Below is a small trained network, with its code and all its weights. Each question gives an input and a target symbol and asks what happens when units are switched off, that is, made to give their printed mean instead of their output.

import numpy as np


def w(rows, s, z=0):
    codes = np.array(rows[::2]) - 128.0
    scale = np.full(codes.shape[1], s)
    scale[-1] = z or s
    return codes * scale


def f(y):
    return np.maximum(y, 0)


def softmax(a):
    e = np.exp(a - a.max(-1, keepdims=True))
    return e / e.sum(-1, keepdims=True)


def log_softmax(a):
    a = a - a.max(-1, keepdims=True)
    return a - np.log(np.exp(a).sum(-1, keepdims=True))


def net(x, mask):
    ids = ['αβγηθλξπσφψ'.index(c) for c in x.split()]
    T = len(ids)
    res = E[ids] + P[:T]
    u = 0
    for l in range(2):
        r = res
        for j in range(2):
            rows = slice(2 * j, 2 * j + 2)
            q, k, v = (r @ M[l][rows].T for M in (Q, K, V))
            z = softmax(np.where(np.tri(T) > 0, q @ k.T / 2**0.5, -1e9)) @ v
            o = O[l][rows]
            res = res + np.where(mask[u + j], z, o[:, -1]) @ o[:, :-1]
        u += 2
        y = f(res @ A[l][:, :-1].T + A[l][:, -1])
        res = res + np.where(mask[u : u + 8], y, B[l][:, -1]) @ B[l][:, :-1]
        u += 8
    return log_softmax(res[-1] @ U[:, :-1].T + U[:, -1])


Q, K, V, O, A, B = {}, {}, {}, {}, {}, {}
E = w([
[78,112,177,4],'α',
[158,114,72,125],'β',
[106,189,127,194],'γ',
[154,56,145,119],'η',
[95,159,188,125],'θ',
[127,209,54,161],'λ',
[93,179,90,112],'ξ',
[186,79,102,157],'π',
[103,136,146,106],'σ',
[143,171,147,202],'φ',
[83,212,143,95],'ψ',
],0.022)
P = w([
[62,15,89,195],'0',
[215,143,197,191],'1',
[135,185,171,15],'2',
[101,133,61,255],'3',
[250,45,155,183],'4',
[143,125,151,21],'5',
],0.0081)
Q[0] = w([
[155,56,171,169],'0.h1',
[1,183,89,182],'0.h1',
[130,157,85,108],'0.h2',
[183,120,143,145],'0.h2',
],0.0094)
K[0] = w([
[91,89,98,108],'0.h1',
[52,163,105,136],'0.h1',
[73,143,87,176],'0.h2',
[253,125,104,44],'0.h2',
],0.0075)
V[0] = w([
[58,187,174,227],'0.h1',
[127,76,40,76],'0.h1',
[3,59,33,65],'0.h2',
[93,228,154,56],'0.h2',
],0.0073)
O[0] = w([
[95,88,92,156,176],'0.h1',
[149,137,72,195,151],'0.h1',
[86,32,111,121,88],'0.h2',
[243,2,73,148,2],'0.h2',
],0.006,0.0036)
A[0] = w([
[170,135,185,72,162],'0.n1',
[254,118,219,127,198],'0.n2',
[96,136,87,198,251],'0.n3',
[44,131,27,218,143],'0.n4',
[121,122,51,181,194],'0.n5',
[122,165,137,111,122],'0.n6',
[213,143,134,244,172],'0.n7',
[57,126,54,72,177],'0.n8',
],0.01,0.0026)
B[0] = w([
[171,66,210,43,159],'0.n1',
[25,220,145,76,180],'0.n2',
[135,123,157,186,219],'0.n3',
[154,153,191,139,248],'0.n4',
[114,198,154,143,211],'0.n5',
[75,46,45,129,149],'0.n6',
[7,134,104,92,227],'0.n7',
[47,2,163,79,179],'0.n8',
],0.0075,0.011)
Q[1] = w([
[125,37,163,178],'1.h1',
[211,210,156,93],'1.h1',
[35,142,167,1],'1.h2',
[102,106,184,187],'1.h2',
],0.009)
K[1] = w([
[87,121,254,132],'1.h1',
[170,143,129,17],'1.h1',
[124,79,196,161],'1.h2',
[113,243,106,86],'1.h2',
],0.0093)
V[1] = w([
[38,154,24,216],'1.h1',
[126,211,60,42],'1.h1',
[87,152,168,124],'1.h2',
[94,253,126,25],'1.h2',
],0.0066)
O[1] = w([
[78,148,99,200,253],'1.h1',
[239,154,3,77,118],'1.h1',
[150,101,120,47,249],'1.h2',
[157,102,199,174,167],'1.h2',
],0.0056,0.0069)
A[1] = w([
[122,72,105,54,248],'1.n1',
[152,144,111,164,123],'1.n2',
[137,176,26,100,143],'1.n3',
[126,121,130,167,192],'1.n4',
[110,109,128,190,253],'1.n5',
[158,11,103,87,152],'1.n6',
[74,31,141,95,103],'1.n7',
[94,194,143,101,146],'1.n8',
],0.012,0.003)
B[1] = w([
[223,110,159,174,205],'1.n1',
[194,206,175,40,150],'1.n2',
[163,196,19,217,193],'1.n3',
[240,172,132,147,180],'1.n4',
[131,146,177,131,224],'1.n5',
[60,246,126,171,172],'1.n6',
[132,137,101,187,201],'1.n7',
[116,3,97,38,254],'1.n8',
],0.0067,0.012)
U = w([
[120,127,172,196,158],'α',
[227,247,133,182,44],'β',
[184,180,165,93,136],'γ',
[162,127,140,78,126],'η',
[153,115,138,52,82],'θ',
[139,144,34,158,143],'λ',
[65,96,85,128,27],'ξ',
[195,125,88,82,238],'π',
[162,111,126,131,205],'σ',
[78,146,71,57,3],'φ',
[116,90,131,72,95],'ψ',
],0.011,0.0042)

Each question gives the input, a string of symbols that net reads in full, and the target symbol t.
The units are the heads (2 rows each of Q, K, V and O) and the neurons (one row each of A and B). Each row of codes is followed by its name. A weight is (code - 128) times the scale printed after its matrix; where a second scale follows, it is the last column's (O, A, B and U).
mask holds one flag per unit, layer by layer, with each layer's heads first. A switched-off unit (its flag False) gives its mean, the last column of its rows in O or B, instead of its output. The means were averaged over made-up inputs and are rounded, as every weight is.
A unit's drop is (log p(t) with every unit on - log p(t) with that unit switched off) / (log p(t) with every unit on - log p(t) with every unit switched off).
The circuit of an input: a set's keep is (log p(t) with only the set's units on - log p(t) with every unit switched off) / (log p(t) with every unit on - log p(t) with every unit switched off). Starting from the 12 units with the biggest drops (on a tie, the unit counted first), units are removed one at a time, each time the one whose removal leaves the highest keep (on an exact tie, the one counted first), for as long as the keep stays at least 0.8.
circuit, biggest first: the units of the circuit, biggest drop first
unit that matters most: the unit with the biggest drop
top k neurons: the k neurons with the biggest drops, biggest first
k most important neurons of layer l: the k neurons of layer l with the biggest drops, biggest first
heads that matter: for each layer, one digit per head in row order, 1 if its drop is at least 0.15 and else 0, layers parted by /
input π π η λ, target α: top neuron -> (0.n8)
input β γ α, target α: 2 most important neurons of layer 1 -> (1.n7 1.n6)
input λ ξ σ η α, target γ: circuit, biggest first -> (0.n1 1.n6 1.n1 1.h1)
input π σ β, target β: heads that matter -> 10 / 10
input λ λ λ, target λ: heads that matter -> 00 / 10
input λ φ λ ψ, target α: 4 most important neurons of layer 0 -> (0.n2 0.n8 0.n7 0.n3)
input σ γ π π ξ β, target β: top 3 neurons -> (0.n7 1.n8 1.n1)
input ψ σ φ, target φ: heads that matter -> 01 / 00
input λ λ λ ψ, target α: top 3 neurons -> (0.n8 0.n2 0.n7)
input ψ φ α γ β, target λ: top 2 neurons -> (0.n8 0.n4)
input θ γ λ ψ ψ, target π: circuit, biggest first -> (0.h2 1.h1 0.n3 1.n6)
input λ λ λ λ φ, target ξ: circuit, biggest first -> (0.n7 0.n2 1.n8)
input η λ π, target π: 2 most important neurons of layer 0 -> (0.n1 0.n2)
input φ β ξ, target ξ: circuit, biggest first -> (0.n8 0.n6 1.h1 1.n7)
input φ λ π θ γ ξ, target ξ: circuit, biggest first -> (0.n8 0.h1 1.n7)
input σ λ β β β, target λ: unit that matters most -> 1.n3
input σ π π π, target β: top 3 neurons -> (0.n8 0.n2 1.n4)
input λ λ γ λ η, target θ: 3 most important neurons of layer 0 -> (0.n2 0.n1 0.n8)
input λ π λ β, target α: 2 most important neurons of layer 1 -> (1.n3 1.n1)
input ψ σ θ, target θ: unit that matters most -> 0.n2
input λ λ π π, target β: 2 most important neurons of layer 0 -> (0.n8 0.n5)
